Below is a small trained network, with its code and all its weights. Each question gives an input and a target symbol and asks what happens when units are switched off, that is, made to give their printed mean instead of their output.

import numpy as np


def w(rows, s, z=0):
    codes = np.array(rows[::2]) - 128.0
    scale = np.full(codes.shape[1], s)
    scale[-1] = z or s
    return codes * scale


def f(y):
    return np.maximum(y, 0)


def softmax(a):
    e = np.exp(a - a.max(-1, keepdims=True))
    return e / e.sum(-1, keepdims=True)


def log_softmax(a):
    a = a - a.max(-1, keepdims=True)
    return a - np.log(np.exp(a).sum(-1, keepdims=True))


def net(x, mask):
    ids = ['αβγεζηθμξπφψω'.index(c) for c in x.split()]
    T = len(ids)
    res = E[ids] + P[:T]
    u = 0
    for l in range(2):
        r = res
        for j in range(3):
            rows = slice(2 * j, 2 * j + 2)
            q, k, v = (r @ M[l][rows].T for M in (Q, K, V))
            z = softmax(np.where(np.tri(T) > 0, q @ k.T / 2**0.5, -1e9)) @ v
            o = O[l][rows]
            res = res + np.where(mask[u + j], z, o[:, -1]) @ o[:, :-1]
        u += 3
        y = f(res @ A[l][:, :-1].T + A[l][:, -1])
        res = res + np.where(mask[u : u + 8], y, B[l][:, -1]) @ B[l][:, :-1]
        u += 8
    return log_softmax(res[-1] @ U[:, :-1].T + U[:, -1])


Q, K, V, O, A, B = {}, {}, {}, {}, {}, {}
E = w([
[93,148,78,71,154,215,147],'α',
[107,111,120,101,195,176,185],'β',
[175,171,124,130,166,122,219],'γ',
[89,167,141,76,106,155,168],'ε',
[179,122,156,85,218,94,1],'ζ',
[115,108,61,169,148,100,182],'η',
[62,139,129,121,57,81,150],'θ',
[144,125,36,77,112,155,143],'μ',
[84,134,116,173,184,163,191],'ξ',
[136,102,51,129,149,34,179],'π',
[35,138,68,92,65,131,105],'φ',
[177,173,125,160,163,224,175],'ψ',
[72,156,173,161,133,91,204],'ω',
],0.019)
P = w([
[158,73,168,115,5,122,157],'0',
[135,103,127,146,84,165,148],'1',
[115,110,127,135,99,154,143],'2',
[106,118,120,130,113,151,139],'3',
[100,124,116,130,121,147,136],'4',
[97,127,112,125,128,144,135],'5',
[93,131,109,125,134,141,135],'6',
[89,133,106,126,139,139,132],'7',
[87,134,102,124,143,136,130],'8',
[89,138,102,122,147,136,132],'9',
[87,140,99,118,151,134,130],'10',
],0.018)
Q[0] = w([
[165,85,137,131,109,157,156],'L0H1',
[127,121,124,123,129,128,123],'L0H1',
[55,156,189,90,130,56,133],'L0H2',
[4,127,164,82,136,177,143],'L0H2',
[47,128,72,160,143,97,119],'L0H3',
[127,150,145,119,140,129,127],'L0H3',
],0.013)
K[0] = w([
[127,136,101,123,111,128,179],'L0H1',
[153,66,103,129,110,140,120],'L0H1',
[110,157,124,112,186,80,87],'L0H2',
[96,220,197,116,200,137,2],'L0H2',
[121,112,183,142,152,116,66],'L0H3',
[145,192,132,98,126,145,135],'L0H3',
],0.0094)
V[0] = w([
[77,141,73,131,87,151,245],'L0H1',
[94,218,126,130,85,94,88],'L0H1',
[161,45,54,120,179,29,163],'L0H2',
[225,151,121,130,152,93,90],'L0H2',
[155,155,71,181,108,3,153],'L0H3',
[53,82,91,129,96,216,229],'L0H3',
],0.0067)
O[0] = w([
[63,28,213,200,101,201,3,242],'L0H1',
[10,114,228,135,174,209,150,61],'L0H1',
[8,158,102,96,157,139,79,158],'L0H2',
[89,153,201,156,217,161,119,87],'L0H2',
[206,176,156,55,114,166,160,1],'L0H3',
[148,140,163,23,132,90,185,130],'L0H3',
],0.0068,0.0021)
A[0] = w([
[108,120,104,128,80,140,79,253],'L0N1',
[151,77,110,46,150,82,239,89],'L0N2',
[92,126,230,130,96,100,105,163],'L0N3',
[166,160,165,166,183,237,141,216],'L0N4',
[157,60,186,91,104,57,2,94],'L0N5',
[67,147,96,112,128,126,230,50],'L0N6',
[127,112,60,142,215,160,198,220],'L0N7',
[147,163,142,18,133,214,53,123],'L0N8',
],0.0085,0.0037)
B[0] = w([
[146,113,138,100,94,220,152,217],'L0N1',
[2,198,112,105,100,40,101,182],'L0N2',
[32,122,55,66,178,106,106,165],'L0N3',
[127,123,92,94,107,48,205,201],'L0N4',
[234,99,225,191,115,217,166,182],'L0N5',
[112,197,178,157,86,159,64,192],'L0N6',
[165,135,32,115,110,82,129,255],'L0N7',
[102,63,155,160,79,70,119,195],'L0N8',
],0.0085,0.0084)
Q[1] = w([
[88,149,7,120,151,141,188],'L1H1',
[177,95,163,87,170,131,107],'L1H1',
[95,96,135,133,151,157,146],'L1H2',
[121,161,85,113,135,124,130],'L1H2',
[165,123,112,109,135,65,120],'L1H3',
[182,96,105,190,122,149,94],'L1H3',
],0.015)
K[1] = w([
[212,102,171,27,207,17,97],'L1H1',
[134,131,96,158,112,188,142],'L1H1',
[108,130,159,205,107,155,131],'L1H2',
[171,134,131,91,157,99,76],'L1H2',
[135,120,59,87,118,55,74],'L1H3',
[92,107,13,166,1,144,230],'L1H3',
],0.0095)
V[1] = w([
[138,136,80,34,142,60,100],'L1H1',
[229,112,254,193,208,173,31],'L1H1',
[148,182,219,196,153,161,52],'L1H2',
[193,57,177,176,139,217,115],'L1H2',
[161,56,78,113,139,181,103],'L1H3',
[170,113,161,132,172,131,95],'L1H3',
],0.0065)
O[1] = w([
[152,52,186,80,71,112,125,228],'L1H1',
[252,191,194,170,122,160,118,57],'L1H1',
[28,107,49,92,125,76,126,1],'L1H2',
[103,104,91,65,84,1,106,84],'L1H2',
[65,114,134,110,150,175,104,155],'L1H3',
[39,58,135,118,126,161,179,70],'L1H3',
],0.0087,0.006)
A[1] = w([
[109,102,116,123,129,33,126,79],'L1N1',
[130,106,145,90,104,105,83,156],'L1N2',
[126,103,78,115,141,128,157,203],'L1N3',
[111,82,100,125,94,157,193,2],'L1N4',
[99,190,191,143,178,151,186,129],'L1N5',
[116,228,147,160,119,138,176,70],'L1N6',
[132,148,169,247,138,164,139,79],'L1N7',
[185,130,123,114,172,85,210,113],'L1N8',
],0.013,0.0094)
B[1] = w([
[203,145,152,155,104,255,121,177],'L1N1',
[144,145,75,166,206,91,187,216],'L1N2',
[63,132,148,106,55,92,104,254],'L1N3',
[187,213,185,178,173,117,117,217],'L1N4',
[159,113,191,34,100,7,65,169],'L1N5',
[62,207,206,70,190,169,239,183],'L1N6',
[87,48,117,239,138,127,91,186],'L1N7',
[33,82,82,87,193,178,100,201],'L1N8',
],0.0089,0.0095)
U = w([
[156,84,111,136,1,111,221,255],'α',
[31,56,43,49,165,91,33,144],'β',
[163,188,94,99,155,102,155,57],'γ',
[181,128,168,76,104,126,59,82],'ε',
[215,92,114,122,206,72,87,230],'ζ',
[160,92,98,195,138,109,124,77],'η',
[135,65,158,147,136,153,80,32],'θ',
[224,116,141,102,91,183,85,110],'μ',
[122,147,46,194,185,72,197,23],'ξ',
[179,206,77,145,131,42,80,94],'π',
[150,189,121,149,137,176,100,48],'φ',
[170,88,111,138,168,186,197,83],'ψ',
[131,130,118,165,170,33,127,36],'ω',
],0.01,0.0073)

Each question gives the input, a string of symbols that net reads in full, and the target symbol t.
The units are the heads (2 rows each of Q, K, V and O) and the neurons (one row each of A and B). Each row of codes is followed by its name. A weight is (code - 128) times the scale printed after its matrix; where a second scale follows, it is the last column's (O, A, B and U).
mask holds one flag per unit, layer by layer, with each layer's heads first. A switched-off unit (its flag False) gives its mean, the last column of its rows in O or B, instead of its output. The means were averaged over made-up inputs and are rounded, as every weight is.
A unit's drop is (log p(t) with every unit on - log p(t) with that unit switched off) / (log p(t) with every unit on - log p(t) with every unit switched off).
The circuit of an input: a set's keep is (log p(t) with only the set's units on - log p(t) with every unit switched off) / (log p(t) with every unit on - log p(t) with every unit switched off). Starting from the 12 units with the biggest drops (on a tie, the unit counted first), units are removed one at a time, each time the one whose removal leaves the highest keep (on an exact tie, the one counted first), for as long as the keep stays at least 0.8.
circuit, biggest first: the units of the circuit, biggest drop first
unit that matters most: the unit with the biggest drop
top k neurons: the k neurons with the biggest drops, biggest first
k most important neurons of layer l: the k neurons of layer l with the biggest drops, biggest first
heads that matter: for each layer, one digit per head in row order, 1 if its drop is at least 0.15 and else 0, layers parted by /
input α ψ η ω θ ξ ξ ζ γ, target γ: heads that matter	100 / 100
input ω φ π π ζ η, target η: circuit, biggest first	(L1H1; L1N7; L0N5)
input ζ ζ θ φ ω θ θ, target β: unit that matters most	L0H2
input μ ζ ζ, target β: heads that matter	101 / 111
input ω α ω, target β: heads that matter	100 / 110
input π φ γ ξ ζ ε π ξ, target ξ: top 4 neurons	(L0N7; L0N4; L0N5; L1N6)
input φ α π η ω γ ψ ξ θ γ, target β: heads that matter	100 / 110
input π ξ ζ π ω ζ ψ ε α, target α: 2 most important neurons of layer 1	(L1N8; L1N4)
input ψ μ γ θ ψ γ γ, target β: heads that matter	000 / 110
input η μ ζ μ, target μ: heads that matter	101 / 100
input ω θ ε η ε θ ψ ψ ψ, target β: heads that matter	001 / 100
input ζ ε π γ θ ζ φ φ ω β, target α: heads that matter	101 / 111
input γ φ ψ ω ζ π, target π: top 2 neurons	(L0N5; L0N7)
input φ φ μ β β ω ξ ψ φ φ η, target α: unit that matters most	L0H3
input ψ ε π η ξ, target α: heads that matter	010 / 000
input ψ ζ ζ ξ ζ ξ η π, target π: top 4 neurons	(L0N7; L0N5; L0N6; L0N4)
input θ ε μ ζ ξ π ξ, target ξ: 3 most important neurons of layer 1	(L1N6; L1N7; L1N5)
input θ α α π η π φ β, target α: top 2 neurons	(L1N1; L1N8)
input γ β α μ β ψ φ ψ, target β: heads that matter	000 / 100
input φ ζ γ φ ζ π ε ζ γ η, target η: circuit, biggest first	(L0H1; L0H3; L1H2; L1N7)
input ζ β ζ ε φ β ψ, target α: heads that matter	101 / 100
input π ψ γ α γ ε β ψ π ψ μ, target α: circuit, biggest first	(L0H2)
input ζ θ ξ μ ω γ ζ ε γ π ψ, target α: circuit, biggest first	(L0H1; L1H1)
input β ξ ζ α ε μ, target μ: circuit, biggest first	(L1H1; L0H1; L0N5)
input α φ φ β ε α ε β ψ ω ω, target β: 2 most important neurons of layer 1	(L1N4; L1N6)
input ω β ψ ω ψ θ α ω π, target α: heads that matter	101 / 101
input α η ζ β, target β: 2 most important neurons of layer 0	(L0N4; L0N5)
input φ ψ ψ γ ξ, target α: heads that matter	010 / 100
input α π ε η θ ζ φ φ φ ζ γ, target α: heads that matter	110 / 101
input ζ ξ ω ω, target ω: most important neuron of layer 0	(L0N5)
